Here is a tiny trained network, its code and every weight. The questions are about switching its units off for an input and a class, where a switched-off unit gives its printed mean instead of its output.

import numpy as np


def w(rows, s, z=0):
    codes = np.array(rows[::2]) - 128.0
    scale = np.full(codes.shape[1], s)
    scale[-1] = z or s
    return codes * scale


def f(y):
    return np.maximum(y, 0)


def log_softmax(a):
    a = a - a.max(-1, keepdims=True)
    return a - np.log(np.exp(a).sum(-1, keepdims=True))


def net(x, mask):
    res = np.array(x, float).reshape(1, 7) / 4 @ E
    y = f(res @ A[0][:, :-1].T + A[0][:, -1])
    res = res + np.where(mask, y, B[0][:, -1]) @ B[0][:, :-1]
    return log_softmax(res[-1] @ U[:, :-1].T + U[:, -1])


A, B = {}, {}
E = w([
[103,126,110],'x0',
[173,149,9],'x1',
[144,130,138],'x2',
[138,131,137],'x3',
[156,5,94],'x4',
[139,129,135],'x5',
[169,131,155],'x6',
],0.012)
A[0] = w([
[83,82,196,88],'n1',
[114,86,87,138],'n2',
[92,148,182,137],'n3',
[102,172,147,77],'n4',
[132,162,141,78],'n5',
[135,50,116,57],'n6',
[177,128,130,255],'n7',
[168,130,52,99],'n8',
[154,106,142,120],'n9',
[153,4,120,80],'n10',
],0.016,0.0098)
B[0] = w([
[193,81,9,193],'n1',
[90,140,121,199],'n2',
[141,99,119,196],'n3',
[119,194,105,165],'n4',
[146,193,157,148],'n5',
[131,216,127,191],'n6',
[40,46,155,226],'n7',
[184,91,116,210],'n8',
[103,149,139,152],'n9',
[123,217,172,250],'n10',
],0.011,0.013)
U = w([
[151,219,151,18],'0',
[86,90,112,254],'1',
[244,92,54,43],'2',
[82,98,127,203],'3',
],0.011,0.0049)

Each question gives the input, the list of numbers given to net, and the class t.
The units are the neurons (one row each of A and B). Each row of codes is followed by its name. A weight is (code - 128) times the scale printed after its matrix; where a second scale follows, it is the last column's (A, B and U).
mask holds one flag per neuron, in row order. A switched-off neuron (its flag False) gives its mean, the last column of its row in B, instead of its output. The means were averaged over made-up inputs and are rounded, as every weight is.
A unit's drop is (log p(t) with every unit on - log p(t) with that unit switched off) / (log p(t) with every unit on - log p(t) with every unit switched off).
The circuit of an input: a set's keep is (log p(t) with only the set's units on - log p(t) with every unit switched off) / (log p(t) with every unit on - log p(t) with every unit switched off). Starting from all 10 units, units are removed one at a time, each time the one whose removal leaves the highest keep (on an exact tie, the one counted first), for as long as the keep stays at least 0.8.
units of the circuit, in order: the units of the circuit, biggest drop first
top k neurons: the k neurons with the biggest drops, biggest first
drop of u: that unit's drop, to one decimal
input [1,5,5,8,-6,4,5], class 3: top 4 neurons => n10, n7, n6, n1
input [3,8,-2,8,8,-7,-8], class 0: top 3 neurons => n10, n6, n1
input [3,-3,0,-4,7,5,5], class 0: top neuron => n10
input [4,7,5,-7,2,2,8], class 1: top 2 neurons => n7, n1
input [3,8,-4,1,-6,8,2], class 2: top 2 neurons => n8, n10
input [-4,-8,7,4,6,3,4], class 2: top 2 neurons => n1, n2
input [-7,-1,2,8,-5,7,-4], class 3: top 2 neurons => n10, n6
input [5,-7,2,0,-4,1,-1], class 2: units of the circuit, in order => n1, n7
input [-6,2,8,-2,4,-6,-3], class 0: top 4 neurons => n10, n1, n6, n3
input [1,-6,1,-8,-6,-5,8], class 1: top 3 neurons => n10, n6, n3
input [-1,7,-1,2,-4,1,-1], class 2: top 3 neurons => n8, n10, n2
input [0,1,7,6,7,-7,4], class 0: drop of n10 => 0.6
input [0,-8,4,6,-3,8,-6], class 2: drop of n1 => 0.5
input [1,-2,7,6,7,-3,-3], class 0: drop of n5 => 0.0
input [-6,5,-3,7,-6,6,-7], class 1: units of the circuit, in order => n10
